Here is a tiny trained network, its code and every weight. The questions are about switching its units off for an input and a class, where a switched-off unit gives its printed mean instead of its output.

import numpy as np


def w(rows, s, z=0):
    codes = np.array(rows[::2]) - 128.0
    scale = np.full(codes.shape[1], s)
    scale[-1] = z or s
    return codes * scale


def norm(h):
    return h / np.sqrt((h * h).mean(-1, keepdims=True) + 1e-5)


def f(y):
    return np.maximum(y, 0)


def log_softmax(a):
    a = a - a.max(-1, keepdims=True)
    return a - np.log(np.exp(a).sum(-1, keepdims=True))


def net(x, mask):
    res = np.array(x, float).reshape(1, 4) / 4 @ E
    u = 0
    for l in range(2):
        y = f(norm(res) @ A[l][:, :-1].T + A[l][:, -1])
        res = res + np.where(mask[u : u + 16], y, B[l][:, -1]) @ B[l][:, :-1]
        u += 16
    return log_softmax(norm(res)[-1] @ U[:, :-1].T + U[:, -1])


A, B = {}, {}
E = w([
[137,110,136,253],'x0',
[116,187,71,152],'x1',
[169,62,49,123],'x2',
[218,170,144,122],'x3',
],0.0079)
A[0] = w([
[231,140,137,161,93],'L0N0',
[104,171,77,154,98],'L0N1',
[160,47,207,103,47],'L0N2',
[120,38,206,120,81],'L0N3',
[100,145,127,103,97],'L0N4',
[173,67,88,197,137],'L0N5',
[250,189,144,131,6],'L0N6',
[129,198,234,176,79],'L0N7',
[150,101,162,230,28],'L0N8',
[176,75,70,128,17],'L0N9',
[183,91,201,107,103],'L0N10',
[49,80,114,146,36],'L0N11',
[124,207,52,161,60],'L0N12',
[142,119,95,59,78],'L0N13',
[176,42,198,141,109],'L0N14',
[214,187,157,170,108],'L0N15',
],0.014,0.012)
B[0] = w([
[194,111,118,49,199],'L0N0',
[143,161,98,164,162],'L0N1',
[126,199,34,130,150],'L0N2',
[104,193,54,144,169],'L0N3',
[153,106,119,139,142],'L0N4',
[166,102,161,151,255],'L0N5',
[137,89,100,11,163],'L0N6',
[64,166,196,103,206],'L0N7',
[220,189,156,215,170],'L0N8',
[153,28,105,116,146],'L0N9',
[95,155,83,93,172],'L0N10',
[54,86,146,143,151],'L0N11',
[131,229,6,150,164],'L0N12',
[151,123,208,128,167],'L0N13',
[133,166,78,142,190],'L0N14',
[118,161,121,41,213],'L0N15',
],0.015,0.0069)
A[1] = w([
[157,138,97,55,149],'L1N0',
[62,73,139,152,48],'L1N1',
[189,176,210,142,66],'L1N2',
[10,61,102,204,83],'L1N3',
[214,53,38,138,144],'L1N4',
[53,86,106,158,3],'L1N5',
[169,113,188,87,23],'L1N6',
[83,100,85,43,30],'L1N7',
[159,2,82,114,67],'L1N8',
[54,172,151,119,153],'L1N9',
[103,96,157,91,70],'L1N10',
[103,102,180,190,20],'L1N11',
[87,133,182,129,13],'L1N12',
[168,176,67,124,131],'L1N13',
[140,167,162,53,133],'L1N14',
[102,134,72,159,92],'L1N15',
],0.015,0.0048)
B[1] = w([
[132,134,116,183,253],'L1N0',
[153,154,98,77,148],'L1N1',
[178,43,104,191,173],'L1N2',
[229,132,113,50,193],'L1N3',
[5,124,191,106,250],'L1N4',
[218,146,110,77,149],'L1N5',
[157,112,95,154,167],'L1N6',
[226,151,123,172,190],'L1N7',
[71,148,199,116,188],'L1N8',
[103,63,132,120,221],'L1N9',
[144,190,104,155,152],'L1N10',
[218,126,105,112,149],'L1N11',
[94,99,155,118,145],'L1N12',
[66,111,107,150,229],'L1N13',
[145,73,122,191,252],'L1N14',
[128,152,92,74,171],'L1N15',
],0.012,0.0081)
U = w([
[70,191,40,151,118],'0',
[196,93,168,248,109],'1',
[199,112,122,3,80],'2',
[26,94,241,94,253],'3',
],0.022,0.0018)

Each question gives the input, the list of numbers given to net, and the class t.
The units are the neurons (one row each of A and B). Each row of codes is followed by its name. A weight is (code - 128) times the scale printed after its matrix; where a second scale follows, it is the last column's (A, B and U).
mask holds one flag per neuron, layer by layer. A switched-off neuron (its flag False) gives its mean, the last column of its row in B, instead of its output. The means were averaged over made-up inputs and are rounded, as every weight is.
A unit's drop is (log p(t) with every unit on - log p(t) with that unit switched off) / (log p(t) with every unit on - log p(t) with every unit switched off).
The circuit of an input: a set's keep is (log p(t) with only the set's units on - log p(t) with every unit switched off) / (log p(t) with every unit on - log p(t) with every unit switched off). Starting from the 12 units with the biggest drops (on a tie, the unit counted first), units are removed one at a time, each time the one whose removal leaves the highest keep (on an exact tie, the one counted first), for as long as the keep stays at least 0.8.
units of the circuit, in order: the units of the circuit, biggest drop first
most important unit: the unit with the biggest drop
k most important neurons: the k neurons with the biggest drops, biggest first
top k neurons in layer l: the k neurons of layer l with the biggest drops, biggest first
drop of u: that unit's drop, to one decimal
input [5,1,7,-7], class 2: units of the circuit, in order	[L1N3, L0N11]
input [-7,0,5,7], class 1: units of the circuit, in order	[L1N14, L1N0, L1N3]
input [-2,-7,-5,7], class 0: most important unit	L0N2
input [-7,7,-8,6], class 3: 2 most important neurons	[L0N0, L0N7]
input [1,-6,-4,-6], class 0: top 2 neurons in layer 0	[L0N3, L0N2]
input [-8,-3,-4,8], class 1: units of the circuit, in order	[L1N14, L1N0]
input [3,0,8,-6], class 3: top 2 neurons in layer 1	[L1N4, L1N8]
input [-2,-6,6,-2], class 0: 2 most important neurons	[L0N3, L0N2]
input [5,8,2,8], class 0: 2 most important neurons	[L0N12, L1N13]
input [-4,-5,-6,5], class 3: top 2 neurons in layer 1	[L1N9, L1N3]
input [4,-3,-6,5], class 3: 2 most important neurons	[L0N7, L1N3]
input [-6,6,0,4], class 0: top 3 neurons in layer 0	[L0N12, L0N5, L0N7]
input [6,-6,-4,-2], class 0: top 2 neurons in layer 0	[L0N3, L0N14]
input [-2,4,-8,5], class 3: units of the circuit, in order	[L0N7]
input [0,-5,8,-6], class 3: 3 most important neurons	[L1N4, L0N7, L1N8]
input [4,-6,1,8], class 2: 2 most important neurons	[L0N0, L0N6]
input [4,-6,-5,-8], class 2: drop of L1N3	0.3
input [-4,-4,-4,-1], class 0: drop of L0N5	0.1
input [-7,6,-5,-3], class 1: drop of L0N14	0.2
input [-5,-3,3,3], class 1: drop of L1N4	0.0
input [-6,-2,-5,3], class 1: most important unit	L1N4
